Below are the code and all the weights of a small trained network. Each question names an input and a class and asks about switching units off, where a switched-off unit gives its printed mean instead of its output.

import numpy as np


def w(rows, s, z=0):
    codes = np.array(rows[::2]) - 128.0
    scale = np.full(codes.shape[1], s)
    scale[-1] = z or s
    return codes * scale


def f(y):
    return y / 2 * (1 + np.tanh(0.7978845608 * (y + 0.044715 * y**3)))


def log_softmax(a):
    a = a - a.max(-1, keepdims=True)
    return a - np.log(np.exp(a).sum(-1, keepdims=True))


def net(x, mask):
    res = np.array(x, float).reshape(1, 4) / 4 @ E
    y = f(res @ A[0][:, :-1].T + A[0][:, -1])
    res = res + np.where(mask, y, B[0][:, -1]) @ B[0][:, :-1]
    return log_softmax(res[-1] @ U[:, :-1].T + U[:, -1])


A, B = {}, {}
E = w([
[220,95,92,124,190],'x0',
[128,125,128,128,126],'x1',
[164,146,165,248,98],'x2',
[164,201,59,112,61],'x3',
],0.017)
A[0] = w([
[71,125,132,110,48,171],'neuron 1',
[60,96,164,221,103,136],'neuron 2',
[150,133,66,74,163,136],'neuron 3',
[56,131,129,32,168,58],'neuron 4',
[134,67,196,125,106,161],'neuron 5',
[75,87,154,142,108,113],'neuron 6',
[124,116,124,125,121,120],'neuron 7',
[111,125,177,163,141,127],'neuron 8',
[85,84,140,136,209,157],'neuron 9',
[241,76,123,129,179,127],'neuron 10',
[93,69,133,144,182,188],'neuron 11',
[195,148,161,224,95,41],'neuron 12',
[131,94,139,104,93,115],'neuron 13',
[58,175,150,48,147,158],'neuron 14',
[67,130,117,37,176,119],'neuron 15',
[113,83,209,108,235,65],'neuron 16',
[119,170,55,147,111,166],'neuron 17',
[102,142,170,165,91,131],'neuron 18',
[12,206,145,97,76,56],'neuron 19',
[174,109,26,71,135,111],'neuron 20',
[167,162,92,105,150,114],'neuron 21',
[107,145,219,158,117,155],'neuron 22',
[125,188,36,147,54,144],'neuron 23',
[144,174,128,127,99,137],'neuron 24',
[236,113,129,148,210,8],'neuron 25',
[67,82,99,88,128,70],'neuron 26',
[178,151,122,77,173,132],'neuron 27',
[166,134,27,74,129,115],'neuron 28',
[180,195,91,118,6,14],'neuron 29',
[97,104,184,175,139,122],'neuron 30',
[154,159,99,220,143,12],'neuron 31',
],0.014,0.015)
B[0] = w([
[208,137,154,135,137,214],'neuron 1',
[96,176,79,189,161,207],'neuron 2',
[46,95,97,165,100,212],'neuron 3',
[202,194,122,134,188,217],'neuron 4',
[132,183,84,157,140,188],'neuron 5',
[104,140,90,140,155,169],'neuron 6',
[129,128,129,120,129,126],'neuron 7',
[82,170,97,167,145,167],'neuron 8',
[212,132,168,102,126,222],'neuron 9',
[180,82,170,82,95,254],'neuron 10',
[171,155,146,132,142,224],'neuron 11',
[158,86,242,78,102,208],'neuron 12',
[144,115,123,139,120,132],'neuron 13',
[179,111,184,88,106,230],'neuron 14',
[197,134,193,109,136,239],'neuron 15',
[80,52,188,32,26,221],'neuron 16',
[94,103,153,117,97,203],'neuron 17',
[146,164,62,151,158,178],'neuron 18',
[127,47,181,84,63,218],'neuron 19',
[49,99,90,177,128,229],'neuron 20',
[80,130,106,139,126,178],'neuron 21',
[95,158,86,180,196,194],'neuron 22',
[165,104,169,107,89,240],'neuron 23',
[156,110,138,124,153,170],'neuron 24',
[253,215,179,142,206,206],'neuron 25',
[173,160,133,119,127,174],'neuron 26',
[78,131,123,158,96,196],'neuron 27',
[5,117,75,144,118,225],'neuron 28',
[252,190,129,93,160,211],'neuron 29',
[121,127,72,163,148,182],'neuron 30',
[100,60,191,90,51,167],'neuron 31',
],0.011,0.018)
U = w([
[200,201,134,157,154,253],'0',
[126,3,157,126,89,144],'1',
[39,145,43,196,144,72],'2',
],0.019,0.00041)

Each question gives the input, the list of numbers given to net, and the class t.
The units are the neurons (one row each of A and B). Each row of codes is followed by its name. A weight is (code - 128) times the scale printed after its matrix; where a second scale follows, it is the last column's (A, B and U).
mask holds one flag per neuron, in row order. A switched-off neuron (its flag False) gives its mean, the last column of its row in B, instead of its output. The means were averaged over made-up inputs and are rounded, as every weight is.
A unit's drop is (log p(t) with every unit on - log p(t) with that unit switched off) / (log p(t) with every unit on - log p(t) with every unit switched off).
unit that matters most: the unit with the biggest drop
top k neurons: the k neurons with the biggest drops, biggest first
drop when u is switched off: that unit's drop, to one decimal
input [-5,-5,-1,5], class 1: unit that matters most -> neuron 19
input [1,-1,8,7], class 1: top 4 neurons -> (neuron 31; neuron 12; neuron 25; neuron 4)
input [0,1,-3,-7], class 0: top 2 neurons -> (neuron 19; neuron 4)
input [-8,4,-1,0], class 0: top 2 neurons -> (neuron 16; neuron 1)
input [5,-6,8,2], class 1: top 3 neurons -> (neuron 31; neuron 12; neuron 4)
input [3,6,1,8], class 1: top 2 neurons -> (neuron 23; neuron 2)
input [8,3,2,-4], class 0: top 2 neurons -> (neuron 25; neuron 19)
input [7,7,-6,1], class 2: top 2 neurons -> (neuron 28; neuron 20)
input [4,-7,3,-6], class 0: drop when neuron 25 is switched off -> 0.2
input [6,4,4,-5], class 0: drop when neuron 25 is switched off -> 7.7
input [-1,7,-7,-2], class 0: drop when neuron 4 is switched off -> 1.9
input [1,-6,3,8], class 1: drop when neuron 22 is switched off -> 0.1
